Here is a tiny trained network, its code and every weight. The questions are about switching its units off for an input and a class, where a switched-off unit gives its printed mean instead of its output.

import numpy as np


def w(rows, s, z=0):
    codes = np.array(rows[::2]) - 128.0
    scale = np.full(codes.shape[1], s)
    scale[-1] = z or s
    return codes * scale


def norm(h):
    return h / np.sqrt((h * h).mean(-1, keepdims=True) + 1e-5)


def f(y):
    return np.maximum(y, 0)


def log_softmax(a):
    a = a - a.max(-1, keepdims=True)
    return a - np.log(np.exp(a).sum(-1, keepdims=True))


def net(x, mask):
    res = np.array(x, float).reshape(1, 5) / 4 @ E
    u = 0
    for l in range(3):
        y = f(norm(res) @ A[l][:, :-1].T + A[l][:, -1])
        res = res + np.where(mask[u : u + 7], y, B[l][:, -1]) @ B[l][:, :-1]
        u += 7
    return log_softmax(norm(res)[-1] @ U[:, :-1].T + U[:, -1])


A, B = {}, {}
E = w([
[86,151,84,143,147,150,121,81,134,85,109,141],'x0',
[122,100,150,113,153,108,146,110,118,94,101,124],'x1',
[215,130,31,54,210,163,206,59,58,187,184,127],'x2',
[102,226,111,41,47,144,79,97,57,50,146,3],'x3',
[109,105,136,140,71,183,228,193,80,43,173,239],'x4',
],0.0051)
A[0] = w([
[70,120,120,104,102,189,232,183,69,93,177,234,21],'0.n0',
[124,82,116,124,90,153,140,107,139,95,164,156,3],'0.n1',
[60,132,152,130,149,44,70,89,148,152,169,132,134],'0.n2',
[147,79,54,102,193,115,178,106,111,158,255,173,52],'0.n3',
[102,111,170,175,73,119,122,137,166,64,138,161,141],'0.n4',
[155,79,198,167,107,195,181,80,205,180,133,135,44],'0.n5',
[118,181,132,29,67,163,108,82,110,88,158,60,107],'0.n6',
],0.0046,0.0031)
B[0] = w([
[212,89,164,114,137,148,59,122,167,92,196,138,254],'0.n0',
[105,129,131,103,158,181,110,150,190,105,146,128,139],'0.n1',
[172,120,136,154,93,181,90,189,130,79,137,112,189],'0.n2',
[126,145,143,173,78,142,209,111,139,117,88,78,225],'0.n3',
[142,87,119,139,23,110,147,88,111,152,127,98,230],'0.n4',
[73,162,70,146,112,145,55,123,1,130,149,157,166],'0.n5',
[72,152,138,37,125,72,181,160,122,173,181,190,249],'0.n6',
],0.0062,0.0047)
A[1] = w([
[145,72,108,230,174,130,160,138,174,169,124,197,58],'1.n0',
[125,139,93,79,254,79,35,102,221,208,88,58,4],'1.n1',
[218,149,57,87,188,169,198,93,89,165,129,117,99],'1.n2',
[99,137,115,188,123,134,95,202,72,109,91,139,45],'1.n3',
[123,91,130,200,207,129,119,115,134,199,87,208,37],'1.n4',
[154,138,156,133,147,128,68,88,125,193,92,79,78],'1.n5',
[71,102,177,178,44,101,99,147,217,162,93,146,92],'1.n6',
],0.006,0.0018)
B[1] = w([
[117,236,74,2,107,94,89,139,67,186,159,144,222],'1.n0',
[186,97,105,125,109,190,125,160,130,55,171,234,217],'1.n1',
[74,108,225,239,108,108,179,132,215,125,21,56,241],'1.n2',
[123,77,122,135,163,123,140,129,86,143,90,90,158],'1.n3',
[81,149,106,38,146,79,96,188,37,133,146,98,192],'1.n4',
[167,37,106,138,105,142,138,134,169,69,168,154,184],'1.n5',
[121,145,126,164,161,112,189,50,175,143,82,110,254],'1.n6',
],0.0072,0.0058)
A[2] = w([
[166,123,125,177,172,167,183,74,128,187,155,71,80],'2.n0',
[78,133,124,48,142,117,88,84,68,117,166,112,82],'2.n1',
[91,107,134,254,93,86,148,74,155,147,80,85,65],'2.n2',
[168,92,144,168,116,190,130,143,88,68,168,187,7],'2.n3',
[131,155,132,60,117,124,89,158,80,166,133,151,168],'2.n4',
[74,161,135,90,95,117,122,161,58,115,176,105,69],'2.n5',
[224,83,104,150,105,175,104,140,142,59,142,165,150],'2.n6',
],0.0071,0.0015)
B[2] = w([
[83,146,175,222,67,162,124,209,142,92,40,114,171],'2.n0',
[135,145,116,128,113,115,103,155,74,210,103,98,190],'2.n1',
[83,146,162,196,123,208,225,226,129,116,58,110,254],'2.n2',
[212,87,56,207,187,148,36,59,177,124,129,168,204],'2.n3',
[83,172,143,131,139,94,115,53,100,125,121,86,198],'2.n4',
[128,98,77,101,255,105,109,137,130,165,108,135,210],'2.n5',
[176,111,133,126,135,183,46,42,173,101,195,203,234],'2.n6',
],0.0073,0.007)
U = w([
[72,132,185,217,87,154,228,192,161,98,44,68,141],'0',
[69,173,71,2,163,16,77,130,38,194,149,104,224],'1',
[236,71,103,151,130,177,37,61,179,48,198,195,11],'2',
],0.0095,0.0011)

Each question gives the input, the list of numbers given to net, and the class t.
The units are the neurons (one row each of A and B). Each row of codes is followed by its name. A weight is (code - 128) times the scale printed after its matrix; where a second scale follows, it is the last column's (A, B and U).
mask holds one flag per neuron, layer by layer. A switched-off neuron (its flag False) gives its mean, the last column of its row in B, instead of its output. The means were averaged over made-up inputs and are rounded, as every weight is.
A unit's drop is (log p(t) with every unit on - log p(t) with that unit switched off) / (log p(t) with every unit on - log p(t) with every unit switched off).
The circuit of an input: a set's keep is (log p(t) with only the set's units on - log p(t) with every unit switched off) / (log p(t) with every unit on - log p(t) with every unit switched off). Starting from the 12 units with the biggest drops (on a tie, the unit counted first), units are removed one at a time, each time the one whose removal leaves the highest keep (on an exact tie, the one counted first), for as long as the keep stays at least 0.8.
circuit, biggest first: the units of the circuit, biggest drop first
most important unit: the unit with the biggest drop
k most important neurons: the k neurons with the biggest drops, biggest first
top k neurons in layer l: the k neurons of layer l with the biggest drops, biggest first
drop when u is switched off: that unit's drop, to one decimal
input [3,-1,0,5,-3], class 1: most important unit => 0.n6
input [0,7,-6,3,7], class 2: circuit, biggest first => [1.n2, 2.n3]
input [4,5,8,8,8], class 0: top 4 neurons in layer 1 => [1.n2, 1.n1, 1.n0, 1.n4]
input [7,-4,-1,3,-3], class 1: 2 most important neurons => [0.n6, 0.n0]
input [-8,8,4,-5,3], class 1: 4 most important neurons => [1.n0, 1.n4, 1.n6, 2.n2]
input [-6,-3,7,-5,3], class 0: 2 most important neurons => [1.n2, 0.n3]
input [6,-1,4,6,6], class 1: 4 most important neurons => [0.n6, 1.n1, 1.n5, 2.n6]
input [-6,6,8,2,-8], class 0: 3 most important neurons => [1.n2, 0.n0, 2.n0]
input [3,6,-4,4,5], class 2: 2 most important neurons => [1.n0, 1.n2]
input [1,4,1,-8,-8], class 1: 2 most important neurons => [1.n4, 1.n0]
input [-4,7,-7,-8,-3], class 1: circuit, biggest first => [1.n0, 1.n4]
input [-2,3,1,7,8], class 2: 4 most important neurons => [0.n0, 1.n0, 1.n4, 2.n3]
input [3,7,-4,0,7], class 2: 2 most important neurons => [0.n0, 1.n2]
input [5,7,0,5,-6], class 2: most important unit => 1.n1
input [-3,1,7,6,6], class 0: 3 most important neurons => [1.n2, 1.n1, 1.n0]
input [5,-5,5,-7,6], class 1: top 2 neurons in layer 1 => [1.n0, 1.n4]
input [-6,-3,8,-6,-8], class 0: top 2 neurons in layer 2 => [2.n0, 2.n3]
input [6,4,7,-3,7], class 0: top 2 neurons in layer 1 => [1.n2, 1.n1]
input [-5,-8,6,-5,0], class 0: drop when 0.n3 is switched off => 1.2
input [-4,4,0,-4,6], class 2: circuit, biggest first => [0.n0]
